(in the rows, 128 means zero)
Each row has a class, written after it.
[192 163 154 152 112 145  92 164  87 112 136 117 100  82 155  77 148 111
 134 131 157  96 172 115 174 125 164 120 135 140 161 140 200 138 159 104
 155  66  93 119 101  90 154 103 155 123 125 144  97 150 103 100 132] : B
[180  98 149 163  93 140 130 133  98 146 132 117  87 179 126 119 106 156
 113 105 167 151  85 107  94 130  78 169 130 168 154 134  82 121 167 163
 134 159 120 135 147 173 136 141 155 204 130 136 128 106 142 127 124] : Y
[162 129 134  97 115 165  93 101 107  78 128 136 114 141 166 134  86 111
  79 116  58  92 132 172 105 182 158 112 109 132 126 135  77 144 173  98
 128  71 126 108 173 163 100 175 136  99 147 154 132 122 104 121 120] : X
[164 160 132  69  99 160  86  98 139 111 168 131 131 119 123 119  90  92
 106 175  56  85 139 147 105 169 127 126 109 149 103 150 126 143 182  89
 132  31 159 140 148 175  96 162 136  93 150 129 131 122 133 107 126] : J
[179 146 139  84  89 157  73 108 129  97 163 130 126 127 139 122  79  90
  98 141  57  65 133 157 114 162 136 112 100 179 126 157 118 144 190  79
 126  38 151 133 152 177  89 162 145  91 142 130 117 118 125 115 115] : K
[184 193 140 122  95 116 104 167 105 106 133 110 111  65 142 107 160 123
 150 121 156 109 180 139 121 108 149 140 125 170 139 147 183 124 150 123
 179  76 112  94 131 104 155 149 163 119 136 122 101 160 102 119 122] : J
[162 157 139  80 110 164  92 102 121  91 152 136 124 126 142 122  94 100
  98 160  55  58 143 167 102 174 135  98 105 158 111 153 114 149 176  79
 125  37 149 130 149 173  89 167 140  80 135 128 118 129 127 111 135] : Q
[186 155 148 146 112 140 107 166  95 100 143 123  81  87 156  79 139 123
 142 135 157  93 186 105 157 127 158 126 126 145 160 133 198 123 150 119
 154  62  92 115 108 100 150 110 170 129 131 144 107 152 119 108 135] : Q
[158 123 128  83 111 157  83  95 102  67 130 147 126 143 162 138  97  98
  77 134  59  91 123 183 100 173 150 105 112 142 135 136  88 137 178  93
 142  83 139 101 181 157  92 194 134  94 150 146 126 127 108 121 103] : G
[209  55 142 181  99 144 116 134 104 142 145 117 102 189 145 113  93 137
 123  92 187 179  87  98 123 153 108 189 118 133 167 125 101 116 164 163
 135 120 107 131 135 163 130 129 132 205 138 128 126 101 126 150 134] : C
[213  62 138 184 102 142 120 134  99 148 132 107  96 190 146 102  98 136
 124  80 189 179  84  97 121 153 107 194 113 145 169 123  92 122 160 162
 127 127 108 134 139 169 132 127 118 207 132 129 122 109 131 144 138] : X
[176 163 141  85  98 154  76  93 133  97 168 129 131 113 133 120  88 103
 104 163  50  74 128 156 121 163 133 117 108 162 107 149 128 149 175  86
 123  26 156 148 139 177  94 155 117 100 152 120 128 112 126 106 140] : X
[175 172 143 122 109 114  93 168  95 111 110 103 123  74 151 107 176 129
 140 116 158 121 167 156 135 110 160 136 132 156 148 156 179 145 149 129
 165  88 109 103 117 106 148 143 164 123 128 117 100 155  89 129 128] : B
[175 171 136  83  97 168  65  85 126 103 157 137 129 116 143 122  96  92
  98 148  54  59 124 168 117 163 122 105 112 169 119 148 141 131 184  66
 144  23 160 138 143 183  90 173 139  94 142 119 118 114 121 105 124] : G
[176 122 136  98 106 156  76 101 106  79 137 150 118 145 171 130  74  94
  72 120  67  97 121 173  98 174 146 122 107 148 144 139  95 144 186 114
 131  56 128 118 167 168  87 185 139 100 149 145 129 123 102 115 120] : K
[192  89 149 170  95 143 128 147  98 135 124 106  89 184 123 116  97 157
 121  90 163 157  84 102 103 129  93 172 118 164 145 128  68 128 159 150
 133 165 108 122 155 179 134 121 136 207 132 143 124 103 143 136 132] : X
[197 172 149 151 101 132  88 162  94 115 146 113  82  94 146  68 145 120
 152 126 156  87 179 108 156 121 154 136 135 146 164 145 195 127 158 105
 156  75  91 110  98  95 150 112 165 137 136 144 106 143 113 109 129] : U
[182 160 135  83 104 159  85 103 131  97 165 122 130 122 137 119  98  89
 104 162  53  65 143 167 104 168 130 112 112 160 112 151 140 142 189  86
 135  36 158 144 143 180  88 172 147  94 145 126 120 131 125 103 118] : D
[185  94 149 166  92 149 119 136 101 139 120 114 102 173 128 119 110 147
 109  98 169 151  76 109  98 125  82 167 127 162 162 134 104 136 164 158
 140 159 105 141 143 164 134 133 144 193 135 124 122  96 135 132 126] : B
[180 181 150 123 100 111  92 161  95 114 130 118 111  66 168 111 166 125
 145 101 151 122 167 146 126 112 159 139 131 152 138 152 191 123 150 124
 174  76 107  93 123 113 157 137 159 122 141 138 113 165  96 132 136] : L
[172 166 141  80  97 167  68 105 139 111 154 120 131 107 147 128 104  93
 106 145  60  72 125 169 109 166 130 113 109 160 124 158 143 142 191  72
 137  38 147 154 134 173  93 166 149  88 148 120 122 114 107 114 126] : B
[177 176 141 127  96 116  94 159 107 118 117 117 105  77 157 105 166 128
 147 112 157 135 169 141 133 113 151 148 130 162 143 148 179 122 158 132
 172  67 113 116 115 118 150 138 169 128 138 126 105 153 101 134 141] : W
[186  83 143 160  92 155 125 143 109 137 114 108 102 177 124 124 106 148
 114 101 165 151  80 113  95 128  85 169 124 158 154 135  92 136 168 150
 136 162 112 133 156 165 136 129 152 190 129 129 123  97 137 136 117] : B
[184  82 143 163  99 149 135 132  88 126 126 122  82 192 135 118  97 141
 107 102 161 148  80 110  85 140  81 164 120 159 156 128  98 127 159 172
 140 154 106 134 148 186 124 146 140 195 135 132 129 112 148 124 134] : Q
[197 106 144 174 100 145 137 139 106 143 131 112  95 181 123 114 105 155
 123 103 172 153  90 103  96 142  88 175 126 167 145 132  78 126 159 142
 140 157 109 122 145 167 138 123 153 203 128 138 121 100 141 127 121] : H
[171 175 153 122 101 110  94 164 100 119 133 119 110  70 155 114 158 137
 140 111 148 117 167 144 116 105 152 132 125 163 138 153 181 126 152 120
 171  85 110  89 133 111 154 141 157 125 136 141 106 159 108 128 122] : L
[198  98 148 176  90 138 126 134  97 141 134 118  88 186 126 117  97 154
 112  85 167 156  74 105 100 137  79 182 134 164 153 133  85 128 163 154
 144 156 104 131 141 173 130 133 135 203 140 137 125  98 138 124 129] : H
[150 111 128  83 106 161 104  91 114  75 123 147 113 150 160 124  99 107
  77 121  56  97 132 169 106 179 148 115 120 133 142 140  78 145 184 119
 127  89 136 112 167 148 102 184 150  95 149 154 125 125 107 131 110] : W
[195 159 149 156 110 133 104 170  99  98 150 118  96  83 149  75 153 119
 145 133 150  86 192 113 162 123 157 128 134 146 157 133 201 121 150 128
 157  71 103 111 108 101 155 114 164 135 131 145 103 158 117 104 119] : D
[194 169 150 149 103 128  96 167  92  99 143 122  91  86 153  87 142 112
 137 117 157 105 184 110 172 114 156 117 138 142 157 133 200 134 158 119
 168  63  93 105 113  92 150 109 145 130 126 146 103 153 108 105 135] : C
[194  79 147 163  93 144 124 142  93 137 129 119  82 185 130 123 102 148
 109  91 163 150  78 101  84 128  86 174 126 155 144 130  96 134 164 158
 147 167 102 117 159 182 138 136 140 201 134 153 132 105 145 130 126] : L
[191 164 140 143 107 140  97 157  87  99 146 124  96  88 145  76 142 110
 145 125 151  98 184 108 178 116 157 122 142 146 170 137 203 126 156 110
 164  66 103 109 117  94 152 111 152 134 126 145  98 150 114 105 118] : G
[183 168 152 149 106 128  99 167  98  95 143 122  97  85 153  83 144 121
 138 131 152  96 195 109 165 123 167 111 132 139 150 131 183 124 160 112
 160  63 100  90 113  94 153 105 152 141 125 155 104 156 112 104 132] : C
[187 190 137 130 106 120  91 163  90  99 134 113 109  69 153  96 158 121
 150 125 155 111 175 147 135 100 145 133 129 169 153 152 197 132 156 119
 185  79 121 101 128 115 144 142 167 131 128 121 105 158 105 121 117] : G
[194 174 149 157 109 135  97 170 100 104 153 118  94  82 159  77 154 112
 146 122 155  97 187 114 159 127 164 131 132 140 152 129 197 116 157 118
 162  68  98 116 105 108 155 110 166 135 139 151 107 165 106  98 130] : D
[187 181 140 127  95 101 100 164  96 113 127 105 115  78 155 119 161 127
 149 102 156 131 169 150 133 115 154 147 132 169 142 160 174 131 149 116
 177  78 109 104 120 112 147 141 152 128 140 123  98 155  98 125 127] : H
[165 119 136  89 109 159 101 101 111  88 133 138 115 143 151 127  88 103
  88 137  66  86 134 161  98 176 142 117 110 138 135 143  88 131 178 110
 141  66 123 116 160 161  99 188 144  92 150 152 129 121 105 121 119] : J
[210  50 136 176  98 150 121 132 104 151 135 123  92 192 152  96  97 134
 118  92 182 185  87  96 119 156 100 200 119 142 178 128 105 123 172 174
 133 123 114 146 133 164 134 133 142 199 135 133 125 106 134 152 126] : W
[181 158 141  84  92 157  77  93 126 104 169 136 124 116 145 129  94  93
 100 137  48  63 126 156 109 166 132 111 114 159 109 156 138 142 182  78
 134  27 153 136 145 178  96 164 127  88 149 137 123 123 119 105 134] : L
[178  93 143 160 104 160 113 128  97 139 122 128 100 184 123 117 104 151
 108 107 164 151  87 108 100 132  85 159 121 155 149 123  93 121 159 142
 146 152 118 116 157 177 129 132 152 204 123 139 130  94 147 129 121] : G
[192 166 153 153 112 137  98 166  94 101 147 121  94  82 148  87 151 121
 144 130 158  94 193 102 172 123 164 113 134 134 152 132 192 129 152 112
 162  64  90  98 100  99 147 106 156 140 127 149 103 145 112 102 140] : C
[203 170 146 151  97 127 102 167  98 110 153 105  85  88 144  78 148 127
 148 120 154 100 179 112 155 131 152 144 137 144 165 142 192 128 159 109
 168  81  96 111  99  98 155 114 164 145 141 147 102 149 101 100 121] : H
[181 166 145  84  93 159  77 102 131  99 179 130 128 119 132 121  92  95
 113 163  61  78 135 152 126 167 135 101 101 159 108 160 137 153 188  78
 141  24 153 140 134 178  92 152 131  99 144 126 128 124 120  98 141] : C
[163 124 136  82 111 156  86  93 116  83 140 152 120 129 172 141  85 111
  76 119  57  91 120 177  83 169 139 118 119 138 129 139  99 135 180 105
 133  72 134 109 177 157  99 194 139  89 151 157 131 123 103 124 112] : L
[187 171 147 143 110 137  98 159  88 101 153 122  99  85 148  69 149 116
 148 133 156 101 183 107 171 122 161 122 141 142 170 135 203 115 162 109
 165  68 100 105 102  95 156 108 166 143 129 150 102 153 110 102 126] : G
[171 178 146 127 103 108  97 164  96 117 126 112 105  73 155 113 161 136
 146 133 157 118 176 146 128 107 151 141 134 165 140 148 181 124 155 122
 164  70 116 103 124 113 153 153 174 136 123 131 104 160 103 117 121] : Y
[151 111 127  83 118 161  98  95 103  77 125 146 112 147 165 136  94 103
  74 124  64  91 125 177  97 185 150 112 109 132 134 132  85 143 168 112
 126  74 125 114 171 162  91 189 147  91 154 143 132 127 111 129 118] : Q
[201  59 141 181 104 146 110 131 100 155 148 125 105 190 141 107  79 135
 113  90 186 182  77  96 118 149 106 198 124 147 177 127  95 107 165 172
 121 114 111 142 138 168 128 123 133 202 135 129 118 102 137 147 128] : K
[193 186 146 127 102 117  88 163  91 107 132 123 116  72 148 108 168 127
 146 114 161 123 162 148 142 103 149 132 128 173 153 148 186 127 148 119
 188  71 114 101 124 116 150 143 149 131 136 114 105 153  97 123 129] : G
[164 108 132  93 103 152  89  99 112  68 138 139 114 147 173 136  81 103
  77 129  61  91 141 163 101 184 154 105 105 132 139 135 104 137 183 117
 140  66 129 107 162 163  94 187 143 106 150 154 135 124 108 114 112] : C
[213  77 146 183 106 154 118 136 108 148 144 113  95 178 152 103  89 141
 126  88 182 175  91  94 115 156 112 200 113 140 170 128  99 116 166 158
 132 124 104 134 136 169 138 125 131 208 137 129 126 108 133 148 133] : X
[167 123 134  93 107 156  82  90 108  93 128 138 105 148 164 125  83 101
  92 118  64  93 119 174  93 180 146 132 114 139 145 147  98 130 181 111
 135  72 126 120 155 169  91 195 148 104 157 141 138 118 103 129 111] : U
[201  56 142 171 106 158 125 131 105 143 141 124  93 187 146 106  91 141
 122 102 184 169  86  86 116 154 106 198 114 141 167 128  98 109 161 161
 123 119 107 144 130 169 131 123 146 194 143 120 125 108 143 156 141] : Q
[183  89 153 161  84 150 127 140 101 134 136 120  96 183 113 123  83 147
 116  97 160 150  91  96 102 127  94 164 122 175 158 138  81 120 167 161
 130 156 111 129 156 180 135 118 144 201 134 137 119  98 149 130 123] : K
[181 163 145 143 114 137 110 168  86  95 142 120  82  92 161  76 154 114
 136 137 154  91 189 118 154 134 162 122 134 137 158 135 193 127 147 123
 153  68  91 111 105  98 156 113 167 129 134 147 102 159 115 103 140] : Q
[216  54 146 179 101 155 122 135 108 146 146 103  91 180 140  99  84 144
 132  95 177 174  81  89 119 152 107 204 107 147 174 127  92 114 169 160
 128 134 110 141 131 176 134 125 138 211 146 125 127 102 131 154 127] : X
[163 125 132  85 103 156  87 102 113  76 141 142 121 142 161 138  75 100
  73 124  61  99 124 170  92 168 147 120 115 149 147 139  82 135 188 116
 130  72 128 120 173 168  94 189 144  99 153 148 124 124 107 117 105] : K
[190 177 153 151 106 142 106 163  96 110 144 128  88  84 148  72 158 123
 144 124 152 108 182 114 160 125 156 126 139 147 169 139 193 130 160 125
 162  65  98 111 100  93 156 119 159 132 130 145 102 153 103 108 129] : W
[157 124 136  83 111 154  90  96 114  94 137 138 105 139 159 141  81 113
  86 132  61  91 129 174  92 178 140 124 121 138 139 141  96 133 186 105
 131  70 134 120 167 165  93 200 159 110 144 156 131 121 104 109 104] : Y
[222  62 139 178 105 151 123 136 104 147 149 115 103 189 136 105  99 125
 127 100 184 178  84  94 121 151 110 196 117 153 167 120 106 112 165 162
 132 123 112 144 137 172 127 135 138 206 141 124 122 116 133 146 116] : D
[155 109 130  94 117 157  89  95 121  79 122 148 129 144 157 141  96 105
  84 119  65  96 130 174 102 176 155 123 106 132 126 125  80 135 171 103
 122  80 136 108 177 154  86 187 154  97 161 144 136 122 105 141 106] : D
[187  86 149 168  91 141 120 132  94 143 107 111  86 200 123 103 101 148
 118 104 169 150  73 106  81 132  83 176 121 166 147 127  82 129 161 152
 140 171 105 121 148 179 136 130 149 199 127 136 130 103 148 137 125] : U
[224  49 139 168 108 144 119 134 103 157 147 123 103 182 146 105 101 131
 123  81 184 187  75  99 113 156 109 198 120 137 172 133 109 118 171 162
 131 118 107 129 143 156 131 130 133 196 137 135 129 111 117 160 128] : L
[156 125 133  90 107 159  81  99 111  73 127 138 124 136 176 137  95 101
  69 129  63  87 124 177  94 181 149 113 111 135 139 139 100 148 184 101
 130  83 129 116 169 147  96 188 141  94 150 145 124 126 105 114 106] : B
[171 174 143 124  96 116  96 165  99  99 134 114 120  71 151 105 151 118
 143 119 153 120 176 148 129 105 162 134 126 176 152 145 178 126 152 127
 162  74 121  96 131 113 158 138 166 125 128 129  94 161 102 119 117] : K
[157 117 140  95 105 162  85  99 107  75 130 133 124 138 172 133  81 113
  74 141  60  86 133 179  96 182 156 111 112 130 135 144  99 153 181 110
 128  71 134 114 171 153 101 183 139  97 141 152 127 122 114 107 106] : B
[217  56 142 181 102 146 125 131 104 146 146 109  96 183 140 100  89 147
 126  91 182 178  79  91 123 153 111 202 115 146 177 121  90 112 161 171
 126 126 105 138 129 168 143 121 138 217 146 127 124 100 134 152 131] : X
[198 180 140 144 107 142 109 158  95 112 149 120  93  82 136  69 154 104
 138 135 157  83 185  99 162 123 146 128 141 145 158 130 199 123 154 114
 165  57  96 112 104  93 161 116 157 125 134 143  97 153 107  95 131] : J
[172 118 129  96 102 148  94  99 106  80 131 136 109 146 170 137  84  99
  78 109  56  95 117 180  95 184 143 124 113 142 137 142  92 148 181  99
 141  81 132 112 162 166  86 194 130 104 158 146 133 124  99 114 108] : H
[204  39 139 175 100 151 123 133  99 139 145 119  86 199 154 102  82 140
 112  99 179 176  77  94 110 154 105 196 113 143 169 120 102 117 166 161
 125 122 106 141 137 166 131 129 135 201 142 130 124 112 137 152 137] : Q
[187  86 144 172  95 139 137 135 101 140 127 112  95 191 121 118  98 160
 118  91 167 163  81 105  96 140  87 177 127 161 149 130  68 128 159 150
 138 169 112 119 151 166 134 127 149 200 132 146 122 102 141 132 120] : H
[174 185 146 127 102 114 102 164 103 105 121  98 110  73 152 105 166 138
 140 119 152 115 178 146 128 106 159 139 122 166 141 146 162 130 142 127
 165  82 114  98 124 117 159 142 159 137 132 122  99 155 105 124 126] : X
[204 109 144 159  92 155 135 136 100 143 131 117  82 185 117 117  98 133
 121  99 164 149  86  93  97 134  75 175 130 162 146 138 111 118 163 160
 157 145 100 135 149 175 137 133 140 192 131 139 123 109 141 117 134] : J
[180  94 148 168  98 142 124 144  94 140 130 124  98 184 122 117  90 146
 106  89 167 157  85 110  92 120  89 166 133 168 159 132  83 128 163 171
 133 159 109 126 151 183 131 132 142 203 124 138 124  98 140 127 125] : K
[173 153 137  86  91 150  82 107 134  96 170 119 133 126 126 118 102 100
 101 153  58  64 147 157 120 163 135 107 102 161 113 151 124 153 181  83
 128  46 154 137 150 166  90 160 140  97 150 131 120 125 128 110 116] : D
[193 169 155 144 108 138 100 166  92 121 162 121  88  77 142  84 154 123
 147 131 156  95 182 110 177 122 155 129 144 142 170 147 196 120 159 110
 158  55  97 123  95  97 156 120 164 140 128 148 102 147  99 100 128] : Y
[171 180 142 120  94 114  88 155  99 102 124 121 120  74 151 107 167 127
 142 117 152 116 175 147 139 102 151 132 127 168 150 150 182 124 151 120
 176  74 123  94 130 110 151 146 158 128 135 119 103 156 106 125 120] : G
[197  41 144 177 105 154 112 136 106 163 132 109 107 188 139 109 100 140
 118  93 187 187  68  93 123 147 108 197 120 142 172 129 100 120 166 155
 124 132 106 148 126 166 131 122 140 203 136 128 120  95 125 153 130] : B
[191  78 149 172  97 141 133 140  96 137 120 112  96 197 120 120  98 147
 121 104 166 155  95 105  98 139  93 172 122 157 140 131  98 121 162 171
 138 157 110 125 154 182 131 133 141 202 124 139 125 118 156 133 124] : D
[174 173 144 127 100 116 102 162  90  92 128 120 101  79 163 112 159 126
 139 115 154 119 166 150 119 117 157 138 124 162 142 142 179 130 144 131
 170  77 106 101 129 117 153 143 160 125 141 122 103 165 106 122 141] : Q
[165 123 139  89 118 157  84  95 111  87 147 155 119 128 168 137  92 110
  84 117  61  92 115 173  85 171 151 114 106 143 134 145  86 135 179 102
 138  81 132 106 173 161  90 192 143  92 157 158 135 126  95 125 110] : L
[186  91 149 159  89 154 118 142 104 139 118 109  97 181 123 129  97 150
 114 103 162 146  83 103  94 132  87 164 122 159 152 136  98 134 168 148
 140 165 104 135 155 173 130 128 150 198 127 135 127  94 148 130 119] : B
[175 185 153 120  95 117  93 171 102 104 122 119 120  73 152 117 153 126
 136 118 154 125 175 147 125 108 167 130 125 172 145 143 170 125 150 123
 164  69 106  93 132 113 155 138 156 125 130 125 101 159 100 119 123] : K
[163 123 130  90 105 164  92  94 102  79 120 145 107 148 175 131  93  89
  71 123  51 100 124 182  98 183 147 114 115 138 133 144 100 146 187 113
 139  72 137 122 163 167  92 192 136  94 149 147 130 129 102 121 118] : W
[191  91 144 161  94 154 131 129 104 142 114 126  86 187 123 108 103 145
 115 102 160 152  90  99  98 136  76 173 135 158 158 131 100 132 174 170
 140 150 108 141 140 180 135 136 148 198 128 131 124  99 144 132 131] : W
[176 160 137  91  99 165  80  98 125  96 151 142 120 127 139 111 106  99
  88 153  54  76 129 168 111 173 131 109 113 153 113 151 113 156 190  87
 132  32 157 135 144 166  91 163 136  92 138 128 121 122 113 109 135] : W
[213  55 145 175 102 150 117 134  94 155 154 120  89 182 142 101  89 137
 118  85 181 170  77  91 112 151 106 192 118 138 172 130 113 118 172 159
 136 125 107 131 136 167 133 128 132 203 141 144 130 109 129 146 130] : L
[180 195 138 125  92 124  91 160 107 121 125 114 100  70 162 101 173 122
 141 104 156 126 169 151 132 109 142 146 131 167 143 154 193 132 160 126
 181  64 122 118 118 120 154 142 170 122 138 119 106 156  98 127 134] : W
[202  58 141 179 105 161 111 122 106 150 145 124 106 189 143 102  92 144
 120 104 184 181  81  97 114 151  99 191 115 139 178 118 111 106 168 149
 138 120 119 129 141 163 134 134 143 212 134 129 126 101 129 147 115] : G
[170 169 126  71  96 163  87  97 134 104 166 130 129 115 124 121  98  85
 104 158  56  59 137 154 113 168 128 113 110 161 106 152 125 138 179  72
 134  34 157 135 146 166  97 165 144  84 150 127 120 119 124 108 124] : J
[164 127 132  83 101 153  79 104 103  74 139 143 120 143 165 142  80  93
  67 127  58  89 125 174  87 173 143 120 115 144 146 138  94 138 182 120
 134  81 125 119 169 175  92 194 138 101 156 145 124 123 115 111 103] : K
[169 182 144 118 100 117 107 160 110 109 112 119 110  78 147 103 177 132
 144 122 151 124 186 140 127 116 159 136 131 161 149 154 174 129 157 136
 168  80 111 101 118 103 158 142 169 128 134 120 102 157 101 134 128] : W
[193 168 134  98  99 151  81 100 119 110 163 125 115 122 143 126  88  90
 105 131  56  71 123 167 113 172 123 119 117 175 118 159 122 141 185  74
 142  42 154 143 140 181  79 171 126  94 146 129 115 122 117 105 122] : H
[172 184 140 129 104 115 104 167 105 116 111 115 107  79 159 103 179 128
 141 115 158 138 171 157 117 109 148 143 133 162 145 144 179 134 152 134
 176  84 116 102 123 111 157 154 167 127 129 125 103 162  93 130 123] : W
[190 177 151 140 104 139  90 163  96 106 149 126  97  79 146  75 140 121
 146 126 157  91 196 109 183 121 159 120 137 140 166 141 201 121 161  97
 166  57 100 105 117  89 155 104 154 132 124 151 103 146 112 106 126] : G
[151 111 133  84 108 151  94 100 107  84 144 139 113 143 165 139  91 110
  83 144  60 104 129 179  96 175 149 118 116 132 135 142  83 149 180 111
 126  81 138 119 170 157 100 199 146 103 148 156 136 129 102 110 104] : Y
[171 174 141 124  94 120  96 159 104 102 119 121 106  84 159 105 172 129
 131 120 149 128 173 144 129 114 153 143 129 163 140 147 168 135 159 128
 164  81 117 100 126 109 151 148 165 127 139 127 101 155 105 132 128] : W
[189 168 152 158 108 131 104 166  96 101 143 117  89  78 147  74 140 126
 149 121 155  89 187 102 170 122 161 129 131 146 165 137 195 122 150 124
 152  68  90 111 104  93 161 104 149 140 128 139 103 148 114 105 130] : X
[193 165 148 146 107 132  99 172  99 108 149 115 101  84 146  77 138 112
 150 131 158 104 183 115 153 116 160 129 135 154 171 132 188 119 161 119
 153  61  97 113 105 108 153 115 164 134 127 148  98 153 103 103 126] : K
[191 168 147 148 102 130 102 160  94 115 151 118  93  84 145  67 141 118
 141 129 163  89 191 105 160 120 148 135 135 139 166 139 196 124 157 122
 164  62  96 108 108  86 156 120 154 130 131 148 100 151 111 104 130] : J
